In the rows, zero is written as 128.
Each row is followed by its class.
[ 86 122  70 135 148  79 111  92 136 108 106 176 165 104 164 189 160 146
 118 143  96 130 121 144 179 168 113 101 140  85 152 126 144 109 148 147
 163 174 124 129  90 134 143 160]	K866
[125 119  94 121  87 130 119 100 184  95 118  82 115 184 130  89  88 122
  85 115  81 148  98 144 113 144 106  60  83  94 103 151 135 133 128 132
 114  92  94 152 111 137 157 200]	K743
[128 130 105 116 102 149 122 121 167  53 169 103 122 137 139 109  89  96
 105 135 118 169 138  84 130 137 124 101  93 103  81  92 173 141 154 116
 164 144 114 109 166  89 123 129]	K250
[105 117  92 151 170 175 127 106 169 129 143  81 129 144 103 122 132 134
 154 145  45 169 104 157 110 108  91  98 125 100  48 105 133 164 132 108
 155 157 156 119  68 136 132 139]	K548
[ 69 134  68 174 140  95  78 108 126 142 148 112 123 135  98 136 100 121
  58 143 113 132 122  95 113 123 168 117  79 129 118 100 116 111 133  98
 112  94 109 104  87 140 140 132]	K612
[183  97 154 122 152 152 139 129 173 121 134  70 103 143  98 126  96 157
 189  88 151 183  81 133 150 125 136 133 122  70  92 132 133 137 121 118
 138 106  88 167 106 118  94 141]	K672
[ 75 147 103 127 195 122 156 115 130 102 121 137 119 107 148 178 150 107
 122 143 151 127 167 146 138 136 136 103 135 127 146  86 159 113 171 144
 138 112 160 136 114 106 155 115]	K836
[110 143 110 141 203 176  91  92 152  43 112  92 141 131 109 101 140 100
  82 131  76 150 152 150 147  86 110  78  92 114 158 102 132 151 115 127
 162 122 113 123 146 127 134 134]	K866
[149 139  95 116 162 180  90  66 168  88 168  98  67 145  96 148 175 131
 112 137  95 121 118 130 141 109  87 114 105 131 124 102 145 111 123 149
 152 151 148 164 121 136 134 152]	K672
[126 135  80 125 137 107 124  77 143 147 131 155 125 148 131 175 127 118
 125 103 121 100 175 176 140 163 111 114 109 109 145 124 175 101 139 102
 151  94  79 126  91 143 160  95]	K836
[141  60  92  98 134 114  63 144 134 124 159  90  66 174 155 113  99 164
 139  79 110 173 129  90 115 112 163  61 174 105 177  99 176  97 112 130
 119 101 118 103 125 181 139 151]	K836
[117 101 140 123 122 112 126  83 166  88  98  94 107 110 115  90  77  65
  71 127  79  87 176 126 115 126 135 134 102 107 104  71 117 154 117 108
 107 107  88 131 176 206 139 169]	K836
[ 87 102  77 160  97 117 116  53 174  77 145 130 115 121 116 147  70 106
  96  90  91  77 115 128 138 122 123 101 106 104 123 124 146 145 126 119
 117 135  93 147 165 120 139 155]	K866
[123 123 133 127 134 124 129 107 174 132 151 126 119 136 101 123 112  99
 149  86  92 151 139 152 113 160 157 139  63 125 124 129 167 122 168 135
 124  81 109 129 164  89 109 171]	K250
[122 157  67  98 187  79 134 108 125 104 110 132 170 125 157 173 157 132
 155 112 104  92 120 164 111 140 114  76 113 120 133 136 154 113 145 148
 158 127 138 146 105 121 113 135]	K612
[121 158  86 151 188 131 198 155 158 141 173 147 139 129 130 115 151 145
 144 119 175 145 100 101 138 161 132  89 111 166 165  95 155  99 172  79
 134  86 107  91 105 115 131 119]	K393
[124 128 151 151  76 125  95 146 115  47 123  63 112 124 170 128 139 123
 160 136 100 139  84  82 144 136 122  64 120  94 119 133 108 136 151 122
 142 160 169 109 138 111 154 161]	K548
[160 152 155 175 199 190 107  81 144  85 113  99 143  98 114 138 129  94
 121 137  43 103 135  92 164 141 157  98  58 108 115 119 107 145 173 109
 132 156 121 132 110 129 156 210]	K866
[138 171 173 184 141 124 109 130 198  91 156 128 135 115  58 148 134  60
 135 112  97  89  84 153 185 173  62  43 127 123 113 150  69 123 147  99
 175 155 133 160 181 102 116 172]	K672
[117 157  83 132 171  99 145 102 126 153 127 140 183 117 103 157 126 125
 142 126 119  85 147 142 151 150 156  97 123 129 143 109 151 112 148 137
 137  83 136 138  78 127 115 109]	K548
[138 123  83  95 117 162  94 102 193  94 129  81  82 134  80  72 121 115
  50 142 111 107 134 107  90 123  90 123  97 110  36 131 140 167 135 114
 110  76  96 145 146 156 172 175]	K836
[122 144  62 140 191 153 141 150 102 107 109 130 144  67 127  46 165 181
 124 124 105 178  98 131  82 160 100  79 108 145 104 113 107  97 144 116
  73 121 127 101 104 160 143 157]	K612
[132 122 125 141  71 187 161 132 136  25 165 118 126 125 121 104 102 149
 139  85 102 137 134  96 150 168  97 126  79 128 140 124 151 128 125 155
 118 116 138 132 168  75 148 111]	K548
[119 142  56 139 187 188  79  92 204  74 123 113 110 126 116 149 152 156
 118 127  84 161 127 115 157 168 104  78 125 106  84 156 159 117 172 129
 145  89 123 147 148 112 136 152]	K393
[124 157  81 124 171 103 110 101 112 114 118 135 154 139 121 150 145  90
 141 119 101 128 134 151 142 145 161  69 130  82 110 100 136 109 160 140
 129 138 119 142  84 118 118 166]	K612
[118 129  64 153 170 197 111 130 185  87 108 132 134 100 110 128 118  85
  81 129 105 197 126 156 135 133 105  82 112  86  94 133  92 130  98 105
 140 149 128 123 164 156 148 153]	K866
[ 62 114  64 163 141 135  78  94 185 151 174 131 117 181  86 148 144 110
  85 145  67 123 140  85 137 125 150 100 127 134 153 111 160 152 144 114
 130 129 133  89  89 109 168 165]	K250
[178 143 176  85  69  92 129 113 154 113 136  98  60 196 139 106 110  79
 175 122 138 167 117  76 108 115 136 186 169 134 176 103 152  91 117  76
 207  94 125 125  80 132 103  66]	K612
[115 119 100 100  82 129  98 120 166 114 134  96 108 183 129 105  92 112
 109  87  60 137 132 150 136 129  88 130 123 111 103 143 133 112  76 140
 173 179  97 165 120 159 147 147]	K612
[ 94 146 109 168 166 179 107 136 156 112 197 129 104 160  76 142 126 110
 137  58  87  97 137 137 197 174 153 118  62 108 136 169 170 132 152 115
 133 141  73 164 170  64 158 177]	K836
[144 121 176 136 125 154 128  70 129  94 185 102 112 158 119  96 131 105
  73 115  95 152 123 146 141 142  89  76  48 125 157 129 126 142 119 101
 163 164 114 152 125 145 149 154]	K672
[111 161 122 122 124  92 141  88 149 101 121 143 152 142 147 171 150  84
 105 137 128 123 135 167 128 133  99  95 113 108 132 132 133 132 137 143
 138 112 148 146 111 101 112 120]	K672
[ 89 179  30 116 139  92 165  84 151  92 137 141 155 132 149 140 155 133
 159 101 135 102  59 135 136 139 136 105  97 105 116 124 146 110 172 131
 156 116 110 151  54 107 148 116]	K548
[ 97 115  91 114 179  82 113 118 134 123 102 112 128  95 125 130 126 108
 148 129 143  96 136 168 135 125 149 141 102  95 110  92 124 135 166 165
 145 141 136 154  83 167 146 177]	K836
[111 141  84 100 163 104 138  82 156 108 144 143 122 118 133 157 134  90
 131  80 112  99 140 147 134 142 137  86 131 109 124 120 136  96 146 119
 150 141 121 154 123 142 146 107]	K612
[ 82 119 151  86 171 125 133 101 177 106 113  87 123  95 138  74 140  88
  59 103  42 179 127 102 104 143 111 120  75 119 116  90 110 138 129 111
 120 171 103 166 133 159 103 199]	K836
[116  93  88 123  68 165 117 102 157 108 114  93 122  93 151 167 123 139
 123  97  65 173 141 159 118 149  62  90 116 105 122 181 158 150 132 126
 110 191 148 135 143 112  93 150]	K743
[ 94 123  98 172 120 105 121 167 159 182 134 117 101 129 171 152 171 161
 107 135 151 144 101 118 116 106 112 144 102 151 164 112 154 124 130 104
  75  86  99  59 106 169 164 181]	K836
[126 141  86 129 103 116 128 127 128 223 122 113  77 163 138 126 126 144
 102 157 156 150 123  96  97 153 154 132 117 149 157  97 166  67 113  94
  83 103  81  95  89 142 153 173]	K250
[130 160 114 177 147 135 148 130 154 157 156 146 126 132 125 149 117 138
 100 163 167 150  92  85 146 159 126 116  79 132 116  89 117  83 150  68
 127  99  90 102  82 106 142 101]	K743
[ 84 104 177 119  62 138 183 101 159 141 114 124 140 111 119 124 121  93
 153  30 109 150 119 179 122 157  99 167  84 122 146 153  95 156 147 127
 140 172 100 165 146  96 120 119]	K548
[124 111  93 144 178 189 138  51 192 120 126  82 136 109  94 117 115 132
 123  98  78 104 137  95 144 158 130  72  93 129 118  97 157 153 171  99
 127 112  92 159 130 142 144 186]	K548
[124 119  95 117 196  93 114  60 152 110 110 176 158 152 138 164 175 129
 134 147 123  94 155 157 147 156 108  80 141 114 165 106 145 124 153 145
 164  86 133 126 100 144 156 113]	K393
[155 146 127 155 141 141 154 103 165 116 169 117 103 178 116 146 130  75
 131 129  75  50 132 144 143 137 114  79  83 123 176 142 146 134  92  80
 115 133 117 112 144 143 158 160]	K743
[161 131 151 149 217 141 159 116 161 149  95 141 150  86  98 114 147 127
 116 123 131  92 153 110 113 133 120 140  79 164 172 135 100 144 142  74
  94  50  82  61 112 169 164 105]	K393
[131 116 154 138 172 176 108 100 165 124 131 160 114 155 117 169 101 112
 111  97 123 135 149 148 175 154 114  97 107  94 144 152 130 107  99 138
 118 125  89 169 175  84 155 120]	K743
[106 105 132 155 220 152 101 122 212  84 178 155 118  95 127 136 120 106
  89 128  74 165 109  70 150 108 141 105 130 110 132  92 125 143 162 145
 132 143 165 113 145 144 126 190]	K866
[123 186 134 186 134 201 126 114  91  69 129  93 112  84 104 160 113 144
  85 135 101 125 126 146 132 135  86  61  97 129 102 132  95 106 135 132
  92 137 143 121 141 101 151  95]	K548
[ 75  98  78 149 168 166 124  89 169 119 175 138 119 129  70 152 162 115
  77 107  67 166  94  84 165 138 150 106 135 112 143 126 124 175 144  97
 140 195 116 140 110 144 150 200]	K612
[ 79 140 189 212 118 126  98 143 188 130 147 110 137 144 104 167  78 114
 131 114  48 160  85 134 181 128 109  90 110 147 102 169 138 147 184 142
 158 132 117 110 130  73 166 218]	K250
[113 117 116 129 154 121 117  95 163  87 129  90 138 121  99 108  83 121
 111  81  47  69 113 118  97 116  79  32 110 152 147 116 140 162 176 145
 132 134 101 108 142 133 134 198]	K548
[123 137 173 103 136 153 185 106 156 107 124 130 103 118 114 129 121 128
 104 121 118 180  99 122 125 156 109 170 107 137 112 156 136 141 155 141
 133 121 122 174 144  93 108 160]	K393
[124 101  85 149 164 161 118 117 156  41 143 123  50 113  85 168 158 148
  99 178 135 168  68 115 124 149  76  93 104 106 111 124 126 131 131 144
 121 129 155 120 178 114 173 220]	K672
[146 147 148 167 151 153 115 128 152 104 149 145  97 133 122 116 146 151
 134 137 103 109  67 120 139 176  67 104 107 142 123 149 121 125 156 121
 145 142 123 147 135 137 180 209]	K836
[ 76 108 127 198 150 148  94 125 161 121 160  87  84 119  81 143 117 155
 102 137 116 133 127 128 182 119 110 106 114 110 110 143 160 151 150 126
  86 118 103 115 131  97 162 190]	K672
[157  92  89  84  94 172 145 148 146  77 110 136 151 129  91 140 128 131
 135  83 118 122 164 156 152 182  93 163  85 107 111 147 115 151 119 171
 165 163  98 137 186 122 133 136]	K393
[152 123  95 143 177 193 102  68 153 158  91 128  78  87  77 178  98 127
 110 118  84 175  96 164 125 132 110 124  91 124  75 159 142 115 154  93
 121 131  51 134 169 136 123 191]	K743
[110 165  29 169 177 167  49 151 223 131 109 104 157 147 103 169 197 123
 105 158 128 149 125 164 138 123  77  92  95 115 106 172 128 159 147 130
 155  78 141 106 124 126 125 169]	K672
[103 150 129 121 142  90 120  94 127  82  99 130 143 124 141 169 181 107
 127 134 161  87 132 117 178 145 129 102 122  97 172 137 122 138 165 145
 144 137 123 148 104  87 156 135]	K672
[130 140 160 155 173 192 105 131 148 100 146 131 124 115 142 118 148 101
 113 153 101 208 109  91 171 129 118 117 114  99  89 116 112 145 151 128
 129 196 144 130 114 113 125 185]	K393
[138 118 155 145 247 158 139 114 176  97 165 145 117 149 111 134 178 162
 154 140  75  94 120 136 120 153  82  85 124 116 112 107 140 162 186 151
 117 120 140 109 136 106 139 173]	K393
[132 160 156 190 182 153  99  98 134 167 132  89 115 122 160 144 206 144
 143 171 201 116  90  91 129  66 129 157  68 150 137  98 106 135 122  67
 102  99 125 114  84 110 141  87]	K672
[132 128  64 137 118 152  76 125 136  98 148 131 122 164 104  87 138  87
 116 149  94 131 116 133 146  91 109 106 113 107  28  95 133 146  98 100
 147 131  95 101 122 146 199 151]	K836
[ 89 106 147 156  65 152 129  95 153 101  88 123 130 114  75  98  89  58
 105  81 143 195 134 151 175 146 146 135 119  99 152 119  77 137 146 111
 163 139  93 156 124 109 158 141]	K866
[136 140 138 142 193 188 106 100 208  95 138 115  91 129  76 132 164 129
  93 115  83  96 110 100 137 106 109 108 168 114 150 109 104 158 150 136
 111 128 117 135 147 134 125 166]	K866
[124 129 151 144 187 179 122  88 169  65 144 112 128 117 164 154 140 115
 108 130 131 153 171  94 192 129 102  94 114  90 164 109 160 147 142 113
 138 163 114 129 121 109 132 108]	K393
[127 133  91 147 151  98  77  70 146 126 140 165 168 156 134 185 103 128
 115 126 119  95 154 176 154 119 101  71 113 102 143 133 184 133 128 158
 142 107  93 114 106 108 147 119]	K250
[146 165 128 132 161 125 127  79 154 102 127 121 103 126 134 127 122 124
 104 110  97 125 111 166 128 155 123  85 121  67 121  85 121  85 147 134
 107 132  79 162 131 146  82 161]	K866
[116 167  80 174 189 129 142 156 157 159 135 108 128 117 114 130 144 143
 163 134 155 114  81  99 158 116 190 115 106 137 113  99 139 101 162 113
  96  44 111  99  95 140 165 169]	K548
[119 123  95 141 133 145 141 109 183  80 149 108 131 146  75 140  93 107
  99  97  88 171 113 138 130 119 142 122 112 106 134 129 107 152 123 131
 144  96 134 137 110 147  95 119]	K672
[135 122 121 172 160 113  98 127 176  91 144 136 165 130  57 117 112 101
 129 140  25 140 120 119 188 154 125  64 115 106 107 106 133 131 127 129
 126 107 106  84 111 129 164 216]	K250
[158 143 206  93 115  61 113 150 130 111 124 104 124 161 109 197 122 130
 108 137 144 140 107 105 195 131 112 129  91 120 164 136 130  83 116 114
 210  91  66 120 111  70 139  78]	K743
[ 98 124  89 146 126 111  98  96 117 133 131 151 142 131 158 176 125 136
 110 112 116 162 135 164 153 145 105  80 119 105 196 113 153  97 123 157
 137 154 123 121  97 145 122 140]	K548
[129 164 159 126 158 149 168 114 168  80 151 164 138 132 134 136 132  98
 123 107 172 176 138 149 173 171 103 122  93  97 136 172 157 127 156 118
 152  91 110 155 134  59 137  89]	K393
[100 153  66 115 178 128 160  66 143 141 137 130 114 131 140 189 152 106
  98 145 125 107 162 165 136 134 136 128 107  96 138 138 167 128 126 118
 125 147 129 152  86 143 129 120]	K672
[114 137  70 124 106  90 126  83 136 114 138 200 176 129 151 153 133 101
 114 131 130 164 153 182 146 156  99 112 104 106 135  95 164 104 136 142
 164 134 104  98 106 128 137 101]	K250
